Below are the code and all the weights of a small trained network. Each question names an input and a target symbol and asks about switching units off, where a switched-off unit gives its printed mean instead of its output.

import numpy as np


def w(rows, s, z=0):
    codes = np.array(rows[::2]) - 128.0
    scale = np.full(codes.shape[1], s)
    scale[-1] = z or s
    return codes * scale


def f(y):
    return np.maximum(y, 0)


def softmax(a):
    e = np.exp(a - a.max(-1, keepdims=True))
    return e / e.sum(-1, keepdims=True)


def log_softmax(a):
    a = a - a.max(-1, keepdims=True)
    return a - np.log(np.exp(a).sum(-1, keepdims=True))


def net(x, mask):
    ids = ['ΓΨβεζηθλμξπστφω'.index(c) for c in x.split()]
    T = len(ids)
    res = E[ids] + P[:T]
    r = res
    for j in range(2):
        rows = slice(3 * j, 3 * j + 3)
        q, k, v = (r @ M[0][rows].T for M in (Q, K, V))
        z = softmax(np.where(np.tri(T) > 0, q @ k.T / 3**0.5, -1e9)) @ v
        o = O[0][rows]
        res = res + np.where(mask[j], z, o[:, -1]) @ o[:, :-1]
    y = f(res @ A[0][:, :-1].T + A[0][:, -1])
    res = res + np.where(mask[2:6], y, B[0][:, -1]) @ B[0][:, :-1]
    return log_softmax(res[-1] @ U[:, :-1].T + U[:, -1])


Q, K, V, O, A, B = {}, {}, {}, {}, {}, {}
E = w([
[130,87,137,185,210,187],'Γ',
[149,66,121,99,199,126],'Ψ',
[119,159,97,130,235,157],'β',
[150,81,108,99,194,147],'ε',
[143,56,125,102,204,123],'ζ',
[151,77,117,92,193,129],'η',
[124,90,112,59,213,110],'θ',
[170,40,105,96,185,135],'λ',
[163,155,140,113,115,80],'μ',
[203,6,119,206,83,128],'ξ',
[43,127,119,121,217,35],'π',
[145,62,80,26,118,116],'σ',
[112,73,47,52,156,167],'τ',
[159,31,47,90,137,178],'φ',
[229,134,72,116,70,145],'ω',
],0.015)
P = w([
[251,96,191,84,248,157],'0',
[80,75,231,53,143,206],'1',
[255,107,160,94,229,143],'2',
[73,75,197,68,126,193],'3',
[246,109,125,111,222,128],'4',
[65,74,164,82,109,178],'5',
[233,106,94,127,208,111],'6',
[52,74,132,98,96,168],'7',
[222,108,64,143,195,96],'8',
[44,76,101,113,80,153],'9',
[213,110,33,159,181,81],'10',
[27,75,67,124,60,146],'11',
[200,113,5,177,173,68],'12',
[26,88,58,143,52,133],'13',
],0.012)
Q[0] = w([
[73,7,71,30,103,185],'H1',
[1,51,135,108,93,219],'H1',
[147,21,28,64,217,104],'H1',
[128,113,193,190,107,81],'H2',
[217,53,38,118,155,146],'H2',
[219,155,86,139,228,36],'H2',
],0.014)
K[0] = w([
[117,183,95,221,77,120],'H1',
[106,217,196,248,114,134],'H1',
[87,149,14,173,119,111],'H1',
[104,96,120,69,204,172],'H2',
[104,174,39,133,94,68],'H2',
[118,85,32,145,99,101],'H2',
],0.016)
V[0] = w([
[69,99,133,251,240,219],'H1',
[162,5,201,150,70,25],'H1',
[208,101,137,245,48,233],'H1',
[38,243,110,62,220,23],'H2',
[88,53,225,254,216,94],'H2',
[157,216,175,185,23,72],'H2',
],0.0092)
O[0] = w([
[84,191,129,160,201,174,176],'H1',
[113,23,165,218,110,121,151],'H1',
[166,133,146,196,82,248,118],'H1',
[71,131,189,156,231,131,82],'H2',
[124,161,117,229,120,82,150],'H2',
[193,125,197,110,146,117,10],'H2',
],0.013)
A[0] = w([
[251,70,134,182,171,131,85],'N1',
[44,218,187,146,26,126,246],'N2',
[14,152,164,186,167,83,134],'N3',
[255,167,83,176,215,72,3],'N4',
],0.0081,0.0048)
B[0] = w([
[147,193,140,109,155,95,190],'N1',
[167,56,159,66,199,132,190],'N2',
[106,139,142,84,84,130,249],'N3',
[184,161,250,223,96,138,183],'N4',
],0.016,0.012)
U = w([
[100,133,135,123,167,188,199],'Γ',
[74,139,115,177,110,96,153],'Ψ',
[135,210,62,87,212,82,48],'β',
[110,178,141,110,100,127,81],'ε',
[89,135,191,127,66,111,94],'ζ',
[105,143,127,140,124,108,125],'η',
[172,170,151,37,104,125,62],'θ',
[109,152,66,129,65,140,67],'λ',
[127,4,173,103,162,90,228],'μ',
[117,73,185,183,88,182,4],'ξ',
[91,157,124,105,130,61,48],'π',
[102,138,130,142,105,112,129],'σ',
[94,133,80,192,167,80,160],'τ',
[177,128,159,129,247,84,235],'φ',
[141,141,177,109,1,151,117],'ω',
],0.0078,0.0036)

Each question gives the input, a string of symbols that net reads in full, and the target symbol t.
The units are the heads (3 rows each of Q, K, V and O) and the neurons (one row each of A and B). Each row of codes is followed by its name. A weight is (code - 128) times the scale printed after its matrix; where a second scale follows, it is the last column's (O, A, B and U).
mask holds one flag per unit, heads first, then neurons. A switched-off unit (its flag False) gives its mean, the last column of its rows in O or B, instead of its output. The means were averaged over made-up inputs and are rounded, as every weight is.
A unit's drop is (log p(t) with every unit on - log p(t) with that unit switched off) / (log p(t) with every unit on - log p(t) with every unit switched off).
The circuit of an input: a set's keep is (log p(t) with only the set's units on - log p(t) with every unit switched off) / (log p(t) with every unit on - log p(t) with every unit switched off). Starting from all 6 units, units are removed one at a time, each time the one whose removal leaves the highest keep (on an exact tie, the one counted first), for as long as the keep stays at least 0.8.
circuit, biggest first: the units of the circuit, biggest drop first
top k neurons: the k neurons with the biggest drops, biggest first
heads that matter: for each layer, one digit per head in row order, 1 if its drop is at least 0.15 and else 0, layers parted by /
input λ ξ ξ Γ Ψ Γ μ μ θ μ β λ Ψ ζ, target β: circuit, biggest first : (H1)
input η μ λ λ, target μ: heads that matter : 10
input ξ φ μ ξ μ φ μ π μ ε τ φ, target μ: circuit, biggest first : (H2 H1)
input ξ μ ζ ε Γ Γ, target Γ: heads that matter : 10
input μ μ ξ Ψ, target ξ: heads that matter : 10
input θ ε τ φ ζ, target λ: top 2 neurons : (N2 N1)
input θ μ μ μ ζ μ Γ Γ ε λ Γ ω ξ, target θ: heads that matter : 01
input η Γ π μ ζ λ ε ζ ω θ Γ ξ ξ ε, target ξ: heads that matter : 10
input Ψ φ μ ζ ζ τ, target μ: circuit, biggest first : (H1 H2)
input ξ μ π ξ μ ζ π, target ζ: top 2 neurons : (N3 N4)
input β φ ζ φ ξ, target λ: circuit, biggest first : (H2 N4)
input μ Γ μ ε, target μ: circuit, biggest first : (H1 H2)
input Ψ μ μ Ψ Γ π, target π: top 2 neurons : (N3 N4)
input ε ζ ε μ μ Ψ λ Γ η λ Ψ σ ω η, target ω: circuit, biggest first : (H1)
input ε η λ μ μ μ Ψ τ ε μ μ ω Γ, target θ: heads that matter : 01
input φ μ μ Ψ ξ π φ, target λ: circuit, biggest first : (H2 N2)
input ξ Γ λ Ψ λ, target τ: top 2 neurons : (N3 N2)
input ζ Ψ ζ ε μ λ ξ μ ζ, target ω: top 2 neurons : (N4 N2)
input λ Γ μ λ λ ζ Ψ μ ξ, target ω: top 3 neurons : (N1 N4 N2)
input μ ω μ ω λ, target θ: circuit, biggest first : (H2)
